Here is a tiny trained network, its code and every weight. The questions are about switching its units off for an input and a target symbol, where a switched-off unit gives its printed mean instead of its output.

import numpy as np


def w(rows, s, z=0):
    codes = np.array(rows[::2]) - 128.0
    scale = np.full(codes.shape[1], s)
    scale[-1] = z or s
    return codes * scale


def f(y):
    return y / 2 * (1 + np.tanh(0.7978845608 * (y + 0.044715 * y**3)))


def softmax(a):
    e = np.exp(a - a.max(-1, keepdims=True))
    return e / e.sum(-1, keepdims=True)


def log_softmax(a):
    a = a - a.max(-1, keepdims=True)
    return a - np.log(np.exp(a).sum(-1, keepdims=True))


def net(x, mask):
    ids = ['ΘΨαγεζμ'.index(c) for c in x.split()]
    T = len(ids)
    res = E[ids] + P[:T]
    u = 0
    for l in range(2):
        q, k, v = (res @ M[l].T for M in (Q, K, V))
        z = softmax(np.where(np.tri(T) > 0, q @ k.T / 2**0.5, -1e9)) @ v
        res = res + np.where(mask[u], z, O[l][:, -1]) @ O[l][:, :-1]
        u += 1
        y = f(res @ A[l][:, :-1].T + A[l][:, -1])
        res = res + np.where(mask[u : u + 12], y, B[l][:, -1]) @ B[l][:, :-1]
        u += 12
    return log_softmax(res[-1] @ U[:, :-1].T + U[:, -1])


Q, K, V, O, A, B = {}, {}, {}, {}, {}, {}
E = w([
[152,67,185],'Θ',
[232,75,211],'Ψ',
[117,31,197],'α',
[83,222,149],'γ',
[250,169,174],'ε',
[75,166,158],'ζ',
[244,232,133],'μ',
],0.017)
P = w([
[38,69,187],'0',
[216,37,142],'1',
[231,57,144],'2',
[227,82,143],'3',
[231,104,138],'4',
[186,56,151],'5',
[239,129,140],'6',
[253,144,134],'7',
[210,60,164],'8',
[232,86,155],'9',
],0.0062)
Q[0] = w([
[247,96,157],'0.h0',
[145,89,75],'0.h0',
],0.013)
K[0] = w([
[96,137,245],'0.h0',
[83,223,133],'0.h0',
],0.011)
V[0] = w([
[115,48,153],'0.h0',
[6,150,162],'0.h0',
],0.012)
O[0] = w([
[118,2,224,254],'0.h0',
[95,10,42,57],'0.h0',
],0.0084,0.0082)
A[0] = w([
[6,126,116,182],'0.n0',
[105,181,26,120],'0.n1',
[166,154,154,123],'0.n2',
[138,156,81,84],'0.n3',
[121,86,113,2],'0.n4',
[186,100,130,138],'0.n5',
[152,111,101,140],'0.n6',
[110,160,71,115],'0.n7',
[140,160,111,131],'0.n8',
[104,46,86,152],'0.n9',
[118,79,153,155],'0.n10',
[94,95,203,160],'0.n11',
],0.017,0.0093)
B[0] = w([
[251,238,116,135],'0.n0',
[120,108,9,133],'0.n1',
[112,74,99,198],'0.n2',
[52,128,54,128],'0.n3',
[107,11,137,132],'0.n4',
[122,69,205,214],'0.n5',
[138,194,127,134],'0.n6',
[129,110,2,129],'0.n7',
[77,58,107,135],'0.n8',
[213,136,110,170],'0.n9',
[120,145,49,206],'0.n10',
[166,190,143,253],'0.n11',
],0.0067,0.022)
Q[1] = w([
[203,113,129],'1.h0',
[148,247,113],'1.h0',
],0.013)
K[1] = w([
[190,177,20],'1.h0',
[3,197,163],'1.h0',
],0.0052)
V[1] = w([
[146,114,35],'1.h0',
[254,33,205],'1.h0',
],0.0086)
O[1] = w([
[46,72,4,164],'1.h0',
[110,32,177,253],'1.h0',
],0.012,0.017)
A[1] = w([
[134,199,145,56],'1.n0',
[162,168,155,209],'1.n1',
[83,204,107,5],'1.n2',
[79,152,208,201],'1.n3',
[123,216,122,30],'1.n4',
[147,218,181,76],'1.n5',
[160,179,136,69],'1.n6',
[138,78,72,49],'1.n7',
[57,142,30,3],'1.n8',
[133,12,146,194],'1.n9',
[77,91,91,148],'1.n10',
[122,233,175,217],'1.n11',
],0.011,0.0059)
B[1] = w([
[63,81,157,137],'1.n0',
[154,207,113,151],'1.n1',
[172,177,165,139],'1.n2',
[145,146,69,176],'1.n3',
[185,90,193,139],'1.n4',
[116,86,88,150],'1.n5',
[84,77,131,135],'1.n6',
[59,193,217,161],'1.n7',
[137,28,137,170],'1.n8',
[127,192,110,253],'1.n9',
[119,254,168,156],'1.n10',
[86,128,61,149],'1.n11',
],0.0077,0.05)
U = w([
[100,105,125,149],'Θ',
[197,186,50,254],'Ψ',
[191,206,154,47],'α',
[196,213,117,128],'γ',
[100,159,191,44],'ε',
[155,38,148,169],'ζ',
[123,253,128,117],'μ',
],0.007,0.0075)

Each question gives the input, a string of symbols that net reads in full, and the target symbol t.
The units are the heads (2 rows each of Q, K, V and O) and the neurons (one row each of A and B). Each row of codes is followed by its name. A weight is (code - 128) times the scale printed after its matrix; where a second scale follows, it is the last column's (O, A, B and U).
mask holds one flag per unit, layer by layer, with each layer's heads first. A switched-off unit (its flag False) gives its mean, the last column of its rows in O or B, instead of its output. The means were averaged over made-up inputs and are rounded, as every weight is.
A unit's drop is (log p(t) with every unit on - log p(t) with that unit switched off) / (log p(t) with every unit on - log p(t) with every unit switched off).
The circuit of an input: a set's keep is (log p(t) with only the set's units on - log p(t) with every unit switched off) / (log p(t) with every unit on - log p(t) with every unit switched off). Starting from the 12 units with the biggest drops (on a tie, the unit counted first), units are removed one at a time, each time the one whose removal leaves the highest keep (on an exact tie, the one counted first), for as long as the keep stays at least 0.8.
circuit, biggest first: the units of the circuit, biggest drop first
most important unit: the unit with the biggest drop
k most important neurons: the k neurons with the biggest drops, biggest first
k most important neurons of layer l: the k neurons of layer l with the biggest drops, biggest first
input ζ Ψ Θ γ γ Θ ζ α, target μ: 2 most important neurons of layer 0	0.n0; 0.n9
input Ψ α Θ α μ, target α: circuit, biggest first	1.h0; 0.h0; 1.n8
input μ Θ ζ Θ μ ζ γ, target Ψ: 3 most important neurons of layer 1	1.n7; 1.n11; 1.n5
input Ψ Θ ζ μ, target α: circuit, biggest first	1.h0; 0.h0
input μ μ Ψ γ Ψ μ ε Ψ μ Ψ, target Ψ: most important neuron	1.n7
input Ψ μ μ α ε, target α: 2 most important neurons	1.n9; 1.n8
input Θ Θ γ ε ζ μ μ, target ζ: circuit, biggest first	0.h0; 0.n11; 1.h0
input μ Ψ ε ζ Θ Θ μ Θ, target Ψ: circuit, biggest first	0.h0; 1.h0; 1.n7; 0.n1
input ζ ε μ, target μ: 4 most important neurons	1.n10; 1.n7; 0.n9; 0.n11
input γ γ ε, target Θ: circuit, biggest first	0.h0; 1.h0; 1.n7; 0.n11
input α μ Θ Θ α μ ε, target ε: 2 most important neurons of layer 1	1.n9; 1.n7
input α ε Θ ε Ψ ζ μ Θ Θ μ, target ε: 4 most important neurons	0.n9; 1.n9; 0.n10; 0.n0
input γ Θ Θ ε Θ Θ μ ε Θ α, target Θ: 3 most important neurons	1.n8; 1.n9; 0.n1
input ζ μ μ α α ζ Θ α Θ, target μ: 4 most important neurons of layer 1	1.n10; 1.n7; 1.n8; 1.n9
input Ψ Ψ ζ Θ ε Ψ, target α: most important unit	1.h0
input α μ Θ γ γ Θ μ μ γ ζ, target Ψ: circuit, biggest first	1.n7; 0.n5
input Θ μ ζ ζ μ α α α μ, target ζ: circuit, biggest first	0.h0; 1.h0
input Θ Θ ζ Θ Θ μ Ψ, target ζ: 2 most important neurons of layer 0	0.n9; 0.n10
input μ ζ μ γ Ψ γ ζ ζ, target Ψ: 3 most important neurons	1.n7; 1.n11; 1.n5
input γ Θ Θ Θ γ Θ Θ α γ Ψ, target Θ: 4 most important neurons	1.n8; 1.n9; 0.n1; 0.n0
input Θ μ ζ ζ α ε Ψ, target ζ: circuit, biggest first	1.h0
input α ε γ α, target ε: 2 most important neurons	1.n9; 0.n10
input Ψ Ψ ζ ζ Ψ α α α, target α: 2 most important neurons	0.n11; 1.n8
input α Θ Ψ ζ γ γ Θ ε Θ, target ε: 3 most important neurons	1.n9; 0.n9; 0.n10
input ζ γ γ Θ, target μ: 2 most important neurons	1.n10; 1.n7
input ζ ε ζ γ Θ ζ Θ Θ ε, target μ: 3 most important neurons	0.n0; 1.n10; 0.n9
input α μ Θ α Θ, target ε: 2 most important neurons	1.n9; 0.n10
input γ ε ζ Ψ Ψ, target Θ: most important unit	1.n8
input Θ α μ Θ Θ Θ Ψ Θ ε, target ζ: 2 most important neurons of layer 0	0.n9; 0.n10
input α Θ α μ Θ Ψ Ψ Θ α ε, target ε: 4 most important neurons	1.n9; 0.n9; 0.n10; 0.n0
